Rows near named flat spaces through zero:
selid_suv: [-19   8   9  17  21  44   8 -16  -9  -5 -25   1  13 -21  16 -45  26 -28
  14 -34  -3 -36 -12  -6  21  25]
nus_lika: [ -9   1  12  13 -19   3  -1  -7 -28   2 -14  -1 -13  -3   4 -15  23   8
  13  17  -5 -24  17  -5  13  16]
nus_lika: [  2   7  26 -12 -21 -27  62  67  14  26  22  -8  -4 -43  -1  11  12  24
 -33  64  16  60  27  81  -5 -27]
radi_sigu: [-28   4  -5  21   8  25  15  16 -40   3   9  14   3  -5 -19 -12  23 -14
   3   5 -16  -7  11   1   9   5]
radi_sigu: [  9 -16  16 -11   6 -12  26 -38  42  26 -14 -19  23  17 -18  15  12  10
   4 -28   1 -38 -10  -8  14  21]
nerir_puse: [-21   8 -23  -7 -22 -29  35  26  13  16  11 -25  19   6 -30  27 -11  10
 -15   9  -7  10  17  33  -5 -39]
nerir_puse: [ 10   6  12   1 -20  -9 -14  48  -9  16  10  20  -9  -5   4   4  11 -13
  23   5 -10  49  14  45 -19   0]
selid_suv: [ 17  16  13  13   3  -7  17  -6 -23   0  -2  11   6 -17  -5  -6  -3  31
   0  41  -6 -24   4   3   5   1]
selid_suv: [ 20  14   4 -26   7   9 -50  18 -29  31   2   4 -46 -10  13 -15  19  32
  34  32  16  23  27 -67 -11  36]
nerir_puse: [  5 -23  17 -45 -42   5  17   4  49  26  -2   2 -14  38  -2  45  30 -16
 -11 -45  26   0  18  33 -15  11]
radi_sigu: [-15 -13  -9 -35 -61  -6  -5  -5  38  25 -52 -24 -24  11  36  -5   6  -3
  19 -49  21 -28   5  -2   4  -1]
nus_lika: [ 15  21 -18 -20  58  -1  12  23  40  18  19 -10  33 -24 -11   0 -32   8
 -11  -5   7  40 -23 -11 -16 -19]
radi_sigu: [ 18   8  14  24  17  25   6 -16  27 -27 -38  38  40 -13  36 -32 -30 -21
   0 -35  -6 -26 -50  34 -10  -6]
nerir_puse: [-20  -6 -24   6 -47 -19 -21  10 -29  -2 -11   7 -17  35  -9  14 -16  19
   5  23 -12  -9  20 -15 -15 -20]
nus_lika: [ -8 -42  17  10 -43 -50  36 -14  25  -1 -11 -15  -1  15  -2  23  -9  18
 -26  24  -3  -5  -7  38  15 -18]
nerir_puse: [  5   4   6  18   3  18 -10 -47 -13 -50  -2  10   7  20   3   3  -7  -4
 -21   2   2 -45  -4  -7   1   2]
nus_lika: [ 25  22 -34 -51   4  -3   1  -9  35  -3   9  -9  -3   6   2  35 -42  29
 -28  -8  33 -11  -2 -31 -23 -33]
nerir_puse: [ -4   7 -17   2 -35 -38   1   6 -32  19   0 -28 -21 -23  -4   0   6  11
  34   8 -16 -10  17   4  27  -8]
nus_lika: [ 15  -8   6 -17   0  -7  -6  25  16  26  11   7  -8  -5   3   9  10 -16
  19 -24   0  37  -4  18  -6   9]
nerir_puse: [ 45  -2  14  -6  18 -27 -13   1  39  -5   7  19  17   7   7  17 -42  21
 -11  19   4  35 -26  12 -29 -11]
selid_suv: [-30  -3 -19 -24 -13  30  11   8 -19  36 -29  -9 -36 -23  19 -31  26   7
  17 -18  17 -32   8 -52  24  15]
nus_lika: [-41 -29  -8  51  57  28   2 -29 -12 -32 -10  12  31  13 -11 -37 -16 -15
 -25   3 -22 -13 -43 -46  14   5]
radi_sigu: [-29  -9   9  34  19   3  34 -17  10 -24  -6 -12  37   4 -14 -13  -5  -1
 -35  19  -9 -15 -12  15  10 -10]
nus_lika: [  4  38 -29 -10  53   8 -35  -5  32 -18  10 -32  37   2  -7  -6 -33  -6
  -1 -19   5  22  -7 -33 -23 -14]
selid_suv: [ 13   5   3 -13  25 -12  10  38   9  16  35 -17 -10 -50   7  -4  10 -20
   6  -3   5  66  -4  30  13  -3]
nus_lika: [  8  20 -28 -30  18  18 -33   1  26 -14  16  -7   6  19  -1  20 -18 -21
  -5 -41  15  18   1 -17 -28 -12]
nus_lika: [-20 -36   4  16  -4  -8  22 -20  -3  31 -12  -5   7   9 -20  -3  27 -20
  27 -40 -26 -29 -16  -4  35  25]
radi_sigu: [  0   0   7  16  -1  10  -1  23 -16 -18   9  32   0  -1   5  -2  -6  -9
 -13  19  -5  23  -2  28 -16 -10]
selid_suv: [ 20   3 -13 -16 -21 -18  13 -18  12 -23  16   5   2  19  -8  45 -28   9
 -28  -1   9 -19   0  20 -11 -31]
nus_lika: [ 14  12 -20 -20  10  11  -1   3  11  -8  17  12   4   3  -3  21 -18 -11
 -10 -26   8   3  -7   2 -14 -17]
selid_suv: [ 22  30  21 -17  11  -1 -29  59  13  36   7   6   2  -7   1  -7  11  19
  24  34   8  69  30  11 -42  15]
radi_sigu: [ 19   2   1  18  24  -1 -20 -23 -18 -17   2  12   2 -11   7 -14 -15  -1
  13   1 -12 -10 -22 -21   9   9]
radi_sigu: [ 19  13 -21 -43  -8   0 -20  15  33  21  -8  -7 -13  -8  23   7 -14  -7
  20 -46  19  15  -6  -9 -14  -8]
nerir_puse: [  6  18   0  -8  16  28 -14 -27  -3 -23  12   8  11  40 -23  23   2  11
 -22   8  12 -29  20 -32 -24   9]
radi_sigu: [  6 -21  -4  10  21  -7   8  -6  24   9  -6  15  23   2  -1  -2 -19 -18
   8 -36 -17   6 -42   7   4  -2]
selid_suv: [-20  12 -29   4  14  15   7   5 -29   7 -10   2  -2 -16  -3 -22 -12  18
   1  13  -4 -22  -4 -44   7 -11]
nerir_puse: [ 25 -13  18   9  -7 -11  30 -24 -12 -28  14  31  -4   9  -6  28 -18  29
 -42  46   6 -26  -8  14  -1 -12]
nerir_puse: [ 10  -9  -7   1  13 -24  19   5  27   0  10  12  26  18 -20  26 -40  24
 -30  24  -4  17 -18   7 -21 -29]
radi_sigu: [ 69  34   6 -42  -6 -29 -33  43  25   4  35  22 -13  -1   9  45 -34  29
  -3  34  23  70  18  30 -56 -21]
nerir_puse: [-38 -21   7  -5 -66  22  -2  17 -20   9 -29  -1 -45  -1  33 -19  50 -40
  21 -38   7 -12  23  28  20  16]
selid_suv: [ -1  32 -26 -24   9  46 -36  -7 -14 -14  -2   8 -11  13   7  -2   1  -8
   6 -28  18 -24  16 -46 -20   5]
selid_suv: [-16 -41  29  35 -27 -15   4 -21 -28  18 -34  16 -12  22  -4 -18  21  25
  17  34 -22 -34  -1 -21  19  32]
nus_lika: [  2   0 -12 -13  12  13 -26   4  17  -6  10   3   2  17   1  10  -6 -25
   2 -35   4  22  -6  -7 -16   0]
selid_suv: [ -6  -7  24  18 -16  -3  30  -1 -16   2   2  -1   0 -14  -5  -4  31 -12
   3   4 -10 -13   9  41  23  11]
radi_sigu: [ 24  47 -35 -45  35  29 -34  12 -26  23  32 -10 -26 -30  -5   2  13  -6
  38 -33  14   6  19 -57   0  15]
radi_sigu: [-60 -64   4  57 -36  19  38 -23 -18 -21 -43  54  21  63 -14  -3  -4 -15
 -34  -5 -32 -58 -29  14   3  -9]
nus_lika: [ -6  13 -33 -35  32  34 -11  -4  31  12   8  -5  17  25 -18  17  -5 -18
  -2 -59  12  -6  -4 -40 -20   0]
selid_suv: [  7   1   5   3  26 -15 -22  36  22  21   2   2  15  -2  -1 -12 -17  11
  10  22  -6  62  -8  -5 -25   0]
radi_sigu: [-28 -18  -6 -29 -44 -12  18  16  16  46 -12 -27 -19  17 -12  17  33   1
  12 -22   7  -4  28   2   8   6]
nerir_puse: [ 42   4  17  26  57   6 -14 -22 -35 -16  28  41   8 -10 -14  -4 -14  19
   3  37 -16  -1 -24 -32  -1  22]
selid_suv: [  8  23   1  13  37   7  20  21 -10   7   5   8  20 -45   2 -27 -10   7
   4  19  -7  13 -15   9   5  -7]
nerir_puse: [-19  -7 -10  -5  23  20   2   4 -32  38  -3  -7 -23 -23  -5 -29  29   6
  26  -3  -3 -10   1 -62  28  30]
[ 29  20   6   3   9 -26 -12 -17  48 -10  -9  -8  50  24 -10  17 -35  11
   3  -8  -8  -1 -11  23 -29 -13] : nus_lika
[ -9   5   7  24 -30   2   8   6  -8 -30 -20  32  16  27   3   3 -24  20
 -31  42  -3 -16   6  30 -30 -27] : radi_sigu
[-23 -53  18  36  -2 -15 -15  -1  13  11 -25  16  13  37  -3 -15  -1 -12
  12  -4 -28  22 -27  -4  -2  18] : selid_suv
[ 58  20  22 -29 -13 -38 -15   1  13  17   8 -18 -25 -37  24   8   1  26
  27  18  17  18  11  15   5  11] : nerir_puse
[ 29  17  -5 -55  -5 -16   5   5  62  28   5 -23   8  13  -7  39 -11  22
  -7 -18  29  11  13   1 -26  -9] : radi_sigu
[-15  38 -11   1  10  32 -18  16 -39   4  14 -17  -6 -22  -8 -20  40 -30
  34 -23  -7  -2  32  -3  11  18] : nus_lika
[ 10   2   7   5 -21  -4  -3   6 -20 -21   6  16 -19  -8  15   3  -4   3
  -9  24   4   5   6  22  -2 -10] : nus_lika
[-29  10   2   3 -17   2  20  15  31 -16 -25 -30  15 -15  24 -22  -6  -6
 -26   6  16   9   6  38  -2 -26] : radi_sigu
[ 24  32  -3   7  75  -5   2   9 -12  19  26 -17  21 -55 -14 -28  -8  20
  19  28 -10  26 -14 -32  14  10] : nerir_puse
[ 19  19   2   0   8  -7  -4  36 -13   7  37  33  17  27 -41  39 -10  20
  -9  42 -11  35  24  19 -44 -12] : nerir_puse
[ 40  52 -12 -23  35  13 -14  35  -2  -2  38  22  13 -16 -10  18 -22  10
  -2  15  10  37  11   7 -39 -16] : radi_sigu
[-60 -56 -26  -8 -16  -1  18 -25  30  13 -25 -40 -11  24   0  -4  11 -26
 -13 -55   3 -20 -19 -34  35  -1] : radi_sigu
[ -8  33  -3 -14  31  50  -8  36   5  16  -4   3   7 -32  17 -36  23 -30
  20 -35  11  22   4   1 -10  14] : selid_suv
[-14   0  27  -9 -33 -13  25  35  44  47 -43  -9  21  10   3 -11  13  28
   6  19   7  10  19  33 -22   3] : selid_suv
[ 36  48  -8 -27  44  -9  -8  17  13  16  34 -27  14 -36 -13   6  -7  13
  15   5   9  33  11  -7  -8  -2] : radi_sigu
[ 36 -24  20  -4   2 -26  20 -19  42  -5   5  14  12   4   6  25 -22   1
 -17 -11   3   5 -33  34   0  -6] : nerir_puse
[-41 -13  -8  29   7  -5  18   1 -15  16 -15 -29  10 -26  -5 -38  19 -22
  23 -18 -26  -7 -11   0  40   6] : radi_sigu

Rows near named flat spaces through zero:
vefor_latik: [  7 -17 -12   9 -32  -2 -22  62   3 -22  15   2 -24 -13  -3  65   4  30
 -45  10  46 -15 -12  28 -10  32]
vefor_latik: [  0 -26  -8   4 -13   5  -5 -12  -6  16   9  15 -35 -11 -12  19  -3   2
 -21  27  -9  -8 -22  24 -20  -2]
fesov_doko: [ -9 -16  -5  -2  -6  10   5 -19  -4   4   5  13 -17 -17 -19  -9   7 -17
  -8  15  -5  18  -7   8   0   4]
fesov_doko: [-14  -5  -1  -2  -8 -33   7 -11  17  10  17 -24  -1  32  33 -19  11  -2
  41  24 -42  -9   0  -7 -10 -17]
zale_gota: [ 11   2 -16   3 -13 -23  -6 -27  11  23   8  -5 -31  12  17  -1 -10  -8
  19  23 -41  -1 -11  15 -14   5]
tuku_rosif: [  5  14  -2  -2   4  -8  -5  -7 -11   2 -23 -18  -3   5  -5  -2  17   7
  -1   5  -7   0   7   4 -16  17]
tesom_loter: [ -5 -25  -3  13   2  11  10 -26 -40  -3   6 -18  -9   1 -10  13  12  32
 -10  48 -15 -45  -7  19 -28  -7]
fesov_doko: [-10  -2   1  -4   1 -14  13 -32  -8 -12  -7 -11 -10  -1  -8 -20  15 -25
  25  11 -27  26  11   8  -3  19]
zale_gota: [-31  14   7   7  27   7  17 -15 -36 -19 -14  10  23 -17  -9  -3  -8   1
  22   2 -14 -14   2   3  28 -27]
vefor_latik: [ -3  19   8   3  25  -1  17   0   5   1   2 -37 -33  -1  43 -12  21  -2
 -23  22  11 -28   6 -23  15 -26]
tesom_loter: [ -7 -24  10  -9   7  12  -6 -25 -32   8   2  -5   7  27  -5 -25 -16  -3
  21  12  -9   9   1   7 -28 -10]
fesov_doko: [ -5 -12  24  -1  15  -7   2 -21 -13 -17 -27  -5 -15   8  23  14 -30 -23
  26   0 -23  -9  -5   9  -7  15]
tuku_rosif: [ -1 -35   3   4  -4   6  -3 -32 -24  15   7  29  10  14 -19  11 -37   9
  25   8 -34 -16 -19  27 -29 -18]
zale_gota: [ -2 -50  -6   2 -31   6   4  16  32  10  24  17  16   4 -14  13   1   9
   1   3  -3  -2  -8  -2 -25   6]
tuku_rosif: [ -4  33   3   0  20  26 -19  -5 -43   8 -39  24  27 -25 -35   2   3  21
 -27 -11  15 -14 -14  -1  16 -15]
tesom_loter: [-12 -47  -1  11  -9   2   4   2  15  18  -7   8  11  12  16  30 -36  14
  32  16 -36 -34 -13   7 -36  -2]
zuv_sak: [ 12  18   5   0   7 -16  -5  -4   6  -5 -17  -3 -10   5  17  10 -18 -13
  14 -16 -11   2   2   4   5  15]
zale_gota: [  4 -21   1  14  18  43  24 -26 -39 -40  -5 -19  -5 -26 -10   6 -19  -3
  -8  19  19 -10  21  10   3  37]
fesov_doko: [ -8   2  23  -2 -12 -20 -26  18  14   1  -2   1  16  28  53  16 -17   7
  16   7 -17 -49 -36 -21  16 -21]
tesom_loter: [-18  -3  49 -22  29   2   8 -32 -47 -45 -16  23 -22 -10 -34 -17   8 -57
  -8 -30  18  47   0  15  20  -5]
vefor_latik: [  3 -14   9   2   8   8   2 -15 -15   1   8  11 -36  -7   0  13 -12  -7
 -23  10   6 -11 -14  16  -4 -17]
vefor_latik: [-20  -9  -6 -11 -22 -30 -10  -2  25  14   8   1  10  26  17 -24  -2 -21
  52   7 -39  31  -4  -4  -6   2]
tesom_loter: [ 17  39  -7  -6   7 -13 -24  44  12  10  -2   8 -42  -4  18  20 -15  -6
 -33 -29  42  24   0  12  14  -7]
vefor_latik: [-12 -43   5 -10 -19   8  -4   6  28  17  16  27 -19  -4  -3  -1  -7 -27
  -8   2   3  25 -18  -2  -9  -5]
zale_gota: [-18  -5 -15  -4 -38 -35 -14  30  38  14  31  13 -16   4  12   7  25  -3
   0  17 -12  10 -24   2   9 -14]
vefor_latik: [ -3  -8 -11  14  -4 -11   5  -3 -14 -16  21  -9  11  17  19  15 -35  15
  43  14 -22 -18   6  21  -3   1]
vefor_latik: [ -4   2 -10   2  14  -6   2  -6   2  20  16   0 -42   9  35  -5 -41 -17
  17  11 -10  10   0  15   0 -27]
zale_gota: [-28   5  -5  -2 -15  -7  -3  30  10  -8  -9  16  -2 -31 -19  14  38  -3
 -21   4  11  13 -11  -1  21   6]
zuv_sak: [-21  18 -41   0 -33 -16  13  -4  13  -2  43  -1  22 -20 -38 -45  65   3
   8  25 -11  42  13  -5  31   1]
zuv_sak: [ 10  -8  -5   1   3  27  -8  -4 -25   1  -8  -3  12  -1 -19  -2 -10  15
 -11   2  18   1   6   6 -17  15]
zuv_sak: [ 33  12  -9  10  -1  26 -28  25 -17   5  -2   8   1  -4   2  37 -35  37
 -39  -8  40 -35 -13  11  -2   5]
tesom_loter: [ 30   6   2   2  -4  -6 -11  14  -3   2   9 -19  -3  23   5  15   6  30
 -23  -4  19 -24   3   4 -23   2]
fesov_doko: [ 13  29 -30 -10 -32  19 -23  20  10  11  29  20  -6 -37 -48 -29  57   1
 -71   0  56  47  -7 -11  36  10]
zuv_sak: [ 24 -13 -14   9 -15   0  13 -49  36  29   0   7 -26 -18  -1  -2   2 -17
  -4  17 -45 -11 -15  -4  -8  19]
zuv_sak: [ 44  22 -28   2 -23  31 -43  57  -9   8  21   0  58  17 -23   7 -15  65
 -34 -29  70  -3  12  -5  -9  18]
tuku_rosif: [-12  -5  -6  -6 -13   4 -15  11   0  -3  33  16 -17  -1  14 -11 -19 -20
   0   9  17  24 -13   4  27 -13]
vefor_latik: [  8   2   3  -1  -9 -41  -9  58  17 -16  19 -15 -50  22  30  48  -1   8
 -15 -10  27   3   5  29 -18   1]
fesov_doko: [ -8  14 -14  -4  27   0   2 -27 -28  25 -12 -11 -56  -1   7 -21 -16 -20
   7  22 -12  31  11  26 -16 -14]
tuku_rosif: [ 18  15   3   1 -14  14 -15  13  21  10  -2   8  42  -5  -1  -3  17  22
 -26 -12  14 -32 -17 -37  21  -2]
zale_gota: [  3 -25  24   3  12  34   9  -8 -29 -48  31  14   7  -5   5   2 -45 -19
  -2 -13  37  -3   1   3  31  -2]
zale_gota: [-13 -31   6   4  -7   6  19  -4  16 -16  -9   6  35  -6 -11   4  -5  -9
  31  -8 -20   3   8  -9  -5  24]
zale_gota: [ 14  33  -7   1  -1 -19  -6  27   9  -3 -22 -45  30  21  10  -2  34  34
   5  -8   5 -12  26 -17 -15  26]
tesom_loter: [ 19  21  -4  -5  -9   0  -4   7  11   1   4  -4  26   0 -23 -17  34  12
 -20 -19  18  10  10 -17   6   9]
vefor_latik: [ 29  46  -3  -6  -3 -46 -19  21  -1  -9 -29 -20  43  40 -15   8   9  27
  38 -50 -12  19  30  13 -28  35]
fesov_doko: [  5  -4  -3   3 -28  15 -11  28  -7 -26  30  13  83   7 -33  -1  13  42
  -1 -17  27 -15   1 -15  17   5]
tesom_loter: [  8 -32  -8   9 -27   6   7   3  18 -18  10   1  38   1 -13  14  -9  10
  24  -2 -11  -5   7  -1 -11  43]
vefor_latik: [ 23 -56   2  15   9  42  22 -25  15  21  19 -11   5  16  27   2 -53  12
   8  14  -7 -44   4 -14 -36  -7]
zale_gota: [  9 -47   6 -10  -4  33   8  -3  30  21   2   7 -29  -9 -10 -13  -2 -30
 -30  -5  25  33   4 -12 -28  18]
zuv_sak: [ 18 -22  29  -7   5  -8  -5 -51 -14  -3  -6   7 -32  20   9   3 -28 -31
  12   0 -29  -6 -19  16 -19   6]
tuku_rosif: [ -2 -25  11   4  -4   8   0 -33 -43 -13  21  43  26   2 -46  12 -21  12
  10  -4 -17 -15 -21  30  -4 -24]
zuv_sak: [-11   2 -26  -7 -26  -8   7 -26  10  11  15  12  16 -16 -50 -42  49 -13
  10  11 -24  50   7   0   5  14]
tuku_rosif: [ 12  27   0   6  13   8  -7 -20 -23  -2 -10  -1  34   7   4  -8 -22  16
  18  -6 -12 -24  -1  -6  15  -6]
tesom_loter: [ 18 -39  17  -9 -18  12 -30 -18  -5  22 -11  27  18  25 -14  11 -33   3
   6  -9 -15 -10 -29   6 -40  11]
tuku_rosif: [ -9 -29  24  11  51  14  22 -41 -37  -2 -11 -10 -47  17  53  16 -87 -22
  39  18 -28 -33   1  25 -21 -30]
tuku_rosif: [-12   3 -14  -1   8  18   7 -33 -47  -8   0  10 -17 -28 -49 -18  14 -10
 -12  18   4  35   8  28   3   7]
vefor_latik: [ -9  37   7   6  18 -12  29 -32 -35 -32 -22  -3  52 -21 -56 -14  58  19
   8 -12 -23 -13  18  -3  21  -2]
tesom_loter: [ 14  44 -44   0 -14   7 -49  45   4  48 -13  18  -1  -9  -5  12 -18  32
 -25  -5  26  14 -12  10   0   0]
zuv_sak: [  7 -13  16   0  18   4  12 -38  -6  -8   4   2  -7  15  22 -12 -48 -30
  37  -9 -23   3   4   3   2  -3]
fesov_doko: [-12 -18  -3 -11 -32 -18  -3  -4  36  -4  28 -12 -31   4  25 -26  25 -41
   7  28  -9  34  -9 -13  14  21]
zuv_sak: [ 14 -44  22  -6  24  31  30 -79 -25  -8 -12 -30   0  19  -8 -47 -16 -32
  30  10 -24  16  27  -7 -41  30]
tuku_rosif: [  0  42   3   3  19  28 -37  44 -16  26  -1  57  31 -15   6  23 -48  33
 -36 -34  43 -40 -38 -12  50 -74]
fesov_doko: [ -6  30   6   7  37  10   3 -30 -50   5 -45   9  -1 -22 -22  11  -4  14
  -9   2 -15 -28  -7  15   2 -20]
tuku_rosif: [ 10  19  -2  -3   8  12 -22 -21 -55  -2   8  -1 -36  -4 -11  -5   2   7
 -38  25  23  -4 -16  24   6 -13]
zuv_sak: [-28 -16   3  -3   5  -5  22  15  22  -1  16 -11  23  14  17 -24   8  -6
  32   0  -7  10  17 -22   3 -23]
zuv_sak: [ -2  22   1  -9  -5 -14  -7 -20 -37 -27   5   0  -8  -6 -35 -17  34 -11
  -7   4   4  33   3  20  14  14]
zale_gota: [ -4 -13  19   4   7  -7  25 -30  -1 -21   6  27  16  -8 -19   6 -10 -18
  22 -21 -28  -6  -4   5  15 -12]
zale_gota: [ 22   6 -20  11  -5   1  -7  -6 -18  26  -1   2 -12  -5 -30  24  15  45
 -35  16  -3 -31  -9  25 -33  -8]
zuv_sak: [ 15  23 -25   3 -18  -9 -14  44  52  27   6  16  38   5  10   5 -19  16
  15 -36   4   9   5 -19  11   1]
fesov_doko: [ 12 -82  27  -6  -4 -10   7 -39 -15 -18  40 -29 -52  68  47   2 -67 -34
  53  25 -25   8   6  37 -65  15]
zale_gota: [ 25 -34   8  12   2  56   9   4 -34 -36  -2  12  13 -33 -52  37  -8  24
 -56 -12  58 -18   7  14 -12  38]
tesom_loter: [-25 -53 -12   6 -13  12   2  21   9   4  -6  28   7  -7  -9  32 -49  -5
  36   0 -13  18   0  26 -28  20]
tesom_loter: [  5 -18   5  -3  -5  -2 -23  27  16  28 -18  29  -9  10   5  36 -38   4
  -2 -21   1  -3 -19  13 -29  -6]
tuku_rosif: [-13 -14 -10   0  -8 -11  21  -2  16 -15  19  -4  -4  -3  -4 -13   5 -23
  27   1 -10  37  20   6   3  16]
tuku_rosif: [-10 -18  14  -2  -2 -26  -3  15  -8 -14  22  18 -11  25   8  27 -29  -3
  24 -13  -7   1  -8  30 -10 -24]
fesov_doko: [  3  45  -5  -4 -15 -33 -12  26  35   9  -8   1  41   6   1  -8  40  16
   5 -25 -10  -4  -2 -28  23  -6]
fesov_doko: [-12  13 -19   0 -14  -6  15  29  47  -9  20 -39 -29 -20  36 -23  46 -20
 -20  25  24  22  19 -32  33  20]
vefor_latik: [ -1 -51  34 -13 -17  21 -13   5  25  -7  16  -4   9  26  42 -12 -20 -25
   1   5  15 -12 -21 -37  -1   7]
tesom_loter: [  5 -15  10   4  12 -10   5   5 -12 -12  14 -25 -33  25  36  19 -27   3
   8  12   4 -18   7  18 -21  -7]
[  1 -10  -3   0  15  14  28 -40   1  -5  -6 -24  16   5  -1 -42  -8 -23
  40   1 -21  27  34 -13  -9  25] : zuv_sak
[ 41 -70  25  -1 -22  20 -23  13 -14 -18  18  50  -6  19 -36  68 -71   7
 -19 -42  33  -3 -20  50 -52  28] : vefor_latik
[ 12 -58  16  -2   1  19   0   5  18   8  -4  31 -28   4   4  36 -68 -27
   4 -27   8  15  -7  21 -37  15] : fesov_doko
[  3  40   0   9  19  36 -18  28 -29  -5 -24   9   5 -39  -1  23   3  29
 -63   0  52 -42 -17 -14  41 -15] : fesov_doko
[  8 -15  -5  -3 -16 -16  11  12  13 -12  42 -16 -57   0  -2   5  36  -9
 -38  16  26  20   7  17 -10   4] : tuku_rosif
[  6  25   7   0  28  34 -27 -25 -67  21 -45  17  -5 -18 -28   8  -7  26
 -44  11  13 -33 -26  13  -6 -22] : tuku_rosif
[-12  24 -34  20   8 -16   5  48  17  27  -5 -29   4   6  38  27  -5  52
  12  21  -9 -43  13   0 -12 -25] : tesom_loter
[-23 -46  39  -9 -16  30  13   4   9 -46  10  24  64 -14 -27 -12  25 -18
  -6 -18  22  -2 -10 -41  31  12] : vefor_latik
[ 12  -3 -21  11 -18 -20  11  -5  70  37 -21 -18 -11  -4  33   9   6  -4
  19  13 -50 -16  -1 -21 -18  31] : zuv_sak
[-18  19 -19   1  -3 -10  12  42  39  10 -11 -12  25 -11   3  -7  33  11
   6 -10   5  13  21 -25   9   2] : zuv_sak
[ 18  18   7   4  19  26  -3  24 -35   0 -22  15  29 -19 -60  27  30  54
 -65 -31  49 -29   4   5 -14 -17] : zale_gota
[ 45  -2  12   5   6  18  -8 -10 -24 -11   7   7  13  12 -19  19 -27  23
 -22 -27  24 -24   1  12 -16   7] : zale_gota
[  4   2   7 -12  -4  10 -27  23   0  -5  24  -3 -18  18  37 -13 -29 -18
  -8  -2  40  19  -7  -8  20  -6] : zale_gota
[ -5  48 -12  -3  11   7 -12  -1 -40   7 -19   2  15 -22 -44 -16  49  28
 -37   4  19   2   0   1  15 -15] : tesom_loter
[  9   3  -2  -6   9   7  -5  30  22  -5 -13  -8 -32  -5  25   7 -33 -31
  -2 -25  33  42  20   1   1  32] : fesov_doko
[ 10  10  14 -13   8  15 -26  13 -30   1 -23  32  16  -2 -44   7  -8   5
 -25 -40  34  23  -5  13  -9   0] : zuv_sak
[-13  15  10 -10  15  -1   4  -9  -6  14 -16  -1  29   8 -12 -32  25   3
   9 -10 -10   5   5 -20   0 -26] : tesom_loter
[  8  15 -11  15  17   0  18 -19 -23  -1  -3 -14  -7  -8  -7  10   4  24
  -5  14 -12 -29  10  14  -6 -10] : vefor_latik
[-24 -32  29   4   6 -25  10  -4  44  31 -20  37 -58 -13  42  50 -20 -29
  -6   9 -48 -48 -53   2  -3 -47] : zuv_sak
[ -2   8  -1   2 -15 -20   7  38  14 -33  -3  -8  56   6 -22  13  28  23
  19 -31   8   7  24  -6   1  28] : vefor_latik
[ 10  18 -22  -1 -16 -15  -3  -7 -17 -13  35  -5 -10   1 -26 -15  25   5
  -7   9   8  29  11  22   8   7] : tuku_rosif
[ -3 -24  14   4  18  26  14 -35 -24   2 -21   6  -8 -15 -16   5  -7  -4
 -11  12 -10 -20  -7   5 -16  -2] : tuku_rosif
[ 41  34   7  -9  26  37 -36  -9 -33  22 -37  25 -31 -18 -22   6 -34  -7
 -59 -34  47  16 -12  12  -1   6] : vefor_latik
[ -6  28 -17   5  -1 -20  12   7  -1  -6 -12  -9  26 -10 -27  -1  37  20
  11  -6 -14   6  19   3   3   9] : vefor_latik
[ 50  26   0  -9   9  -4 -40  31   6  35 -25 -14 -68  17  22  30 -18   9
 -60 -20  45   4  -4  17 -39  12] : vefor_latik
[-17   9 -24   6  -6   2 -26  26 -11  10  -4  29  23   0   8  18 -61  10
  41  -6  -7  12  -8  22  11  -4] : zuv_sak
[ 10  33  -9  -8 -11 -35 -19  18  18  15  17 -22 -28  23  31 -11  23   3
  -9   8   3   6  -3  -4   4 -13] : zale_gota
[ 28  21   5  -7 -10 -21 -37  29  10   4 -22  -3  13  32  16  21 -26  10
  13 -34   6   4  -1   5 -18  28] : zuv_sak
